Here is a tiny trained network, its code and every weight. The questions are about switching its units off for an input and a class, where a switched-off unit gives its printed mean instead of its output.

import numpy as np


def w(rows, s, z=0):
    codes = np.array(rows[::2]) - 128.0
    scale = np.full(codes.shape[1], s)
    scale[-1] = z or s
    return codes * scale


def norm(h):
    return h / np.sqrt((h * h).mean(-1, keepdims=True) + 1e-5)


def f(y):
    return y / 2 * (1 + np.tanh(0.7978845608 * (y + 0.044715 * y**3)))


def log_softmax(a):
    a = a - a.max(-1, keepdims=True)
    return a - np.log(np.exp(a).sum(-1, keepdims=True))


def net(x, mask):
    res = np.array(x, float).reshape(1, 4) / 4 @ E
    u = 0
    for l in range(2):
        y = f(norm(res) @ A[l][:, :-1].T + A[l][:, -1])
        res = res + np.where(mask[u : u + 3], y, B[l][:, -1]) @ B[l][:, :-1]
        u += 3
    return log_softmax(norm(res)[-1] @ U[:, :-1].T + U[:, -1])


A, B = {}, {}
E = w([
[179,59,202],'x0',
[119,135,254],'x1',
[89,152,165],'x2',
[74,162,175],'x3',
],0.0072)
A[0] = w([
[110,165,48,4],'0.n0',
[90,199,250,63],'0.n1',
[92,130,41,63],'0.n2',
],0.014,0.0036)
B[0] = w([
[148,183,30,179],'0.n0',
[49,163,254,254],'0.n1',
[170,192,125,190],'0.n2',
],0.0088,0.008)
A[1] = w([
[210,112,156,122],'1.n0',
[183,64,169,3],'1.n1',
[133,186,10,140],'1.n2',
],0.013,0.0047)
B[1] = w([
[8,72,39,154],'1.n0',
[141,100,85,146],'1.n1',
[213,244,107,254],'1.n2',
],0.011,0.0078)
U = w([
[240,251,52,250],'0',
[112,175,249,207],'1',
[140,35,54,1],'2',
],0.018,0.002)

Each question gives the input, the list of numbers given to net, and the class t.
The units are the neurons (one row each of A and B). Each row of codes is followed by its name. A weight is (code - 128) times the scale printed after its matrix; where a second scale follows, it is the last column's (A, B and U).
mask holds one flag per neuron, layer by layer. A switched-off neuron (its flag False) gives its mean, the last column of its row in B, instead of its output. The means were averaged over made-up inputs and are rounded, as every weight is.
A unit's drop is (log p(t) with every unit on - log p(t) with that unit switched off) / (log p(t) with every unit on - log p(t) with every unit switched off).
The circuit of an input: a set's keep is (log p(t) with only the set's units on - log p(t) with every unit switched off) / (log p(t) with every unit on - log p(t) with every unit switched off). Starting from all 6 units, units are removed one at a time, each time the one whose removal leaves the highest keep (on an exact tie, the one counted first), for as long as the keep stays at least 0.8.
circuit, biggest first: the units of the circuit, biggest drop first
top k neurons: the k neurons with the biggest drops, biggest first
top k neurons in layer l: the k neurons of layer l with the biggest drops, biggest first
drop when u is switched off: that unit's drop, to one decimal
input [-4,0,5,2], class 1: circuit, biggest first	(1.n2)
input [4,-4,-1,-3], class 2: top 2 neurons in layer 0	(0.n0; 0.n2)
input [-6,1,-3,8], class 1: top 2 neurons	(1.n2; 0.n1)
input [0,2,-6,-2], class 2: top 2 neurons	(0.n1; 0.n0)
input [7,-7,-8,4], class 2: top 2 neurons in layer 1	(1.n2; 1.n0)
input [2,1,-6,3], class 2: top 2 neurons	(0.n1; 1.n2)
input [7,-7,-3,3], class 2: top 2 neurons	(0.n0; 1.n2)
input [-5,7,-7,-4], class 1: drop when 1.n2 is switched off	0.8
input [7,-4,-1,-8], class 2: drop when 0.n2 is switched off	0.0
input [-3,0,-4,7], class 1: drop when 1.n2 is switched off	0.6
